X =
[[2.92, -19.56, 1.22, 11.69, -18.66, 3.01, 13.82],
 [-6.87, 22.33, -5.61, -11.42, 18.29, -7.00, 0.58]]
Rows and columns are numbered from 1.
The bottom-left entry -> -6.87
The entry directly above 22.33: -19.56
The entry at row 1, column 1?
Answer: 2.92
The bottom-right entry?
Answer: 0.58
The top-right entry -> 13.82
The entry at row 2, column 2 is 22.33
The entry just left of 18.29 is -11.42
The entry directly above 18.29: -18.66
The entry in row 1 and column 3?
Answer: 1.22

Questions about the table below. Indices start at 1.
1) The entry just left of 8?
2) The entry at row 3, column 1?
3) The entry at row 3, column 2?
4) The entry in the top-right corner?
5) The entry directly below 36?
6) The entry at row 1, column 2?
7) The entry in row 3 and column 3?
8) The entry just right of the smallest entry?
[[ 29 -33 -26   0  -3  13]
 [-32 -56   9   1  -4  -2]
 [ 21  47  -9  -8   1  12]
 [-13  40 -33  -3  -2  20]
 [ 39  31  45   8  -2  -5]
 [ 36 -35  21   1  -1  -1]
 [ -8  -6   5  14   2   4]]
1) 45
2) 21
3) 47
4) 13
5) -8
6) -33
7) -9
8) 9

m =
10,26,8,4,2,37,20,42,10,28,31,-5
-23,12,-16,-18,-6,20,9,12,12,22,30,31
25,20,8,7,17,36,15,26,14,17,25,-4
23,4,15,1,22,12,5,-39,8,-22,-19,16
-34,12,-27,-4,-20,17,10,15,9,19,18,2
Rows and columns are numbered from 1.
The entry directly above 7 is -18
Which number is the entry in row 1 and column 3? 8
The entry directly below 30: 25
Which number is the bottom-right entry? 2
The entry at row 1, column 1 -> 10
Which number is the entry just right of the smallest entry? 8
The top entry of the column that holds the largest entry is 42
The entry just left of the largest entry -> 20
Which number is the entry at row 2, column 1? -23
The bottom entry of the column that holds the largest entry -> 15
Which number is the entry directly above the smallest entry? 26
Which number is the entry directly above -20? 22
Which number is the top-right entry? -5
The bottom-left entry is -34
Which number is the entry at row 3, column 1? 25
The entry directly above -22 -> 17
The entry just right of the largest entry is 10
The entry just left of the smallest entry is 5
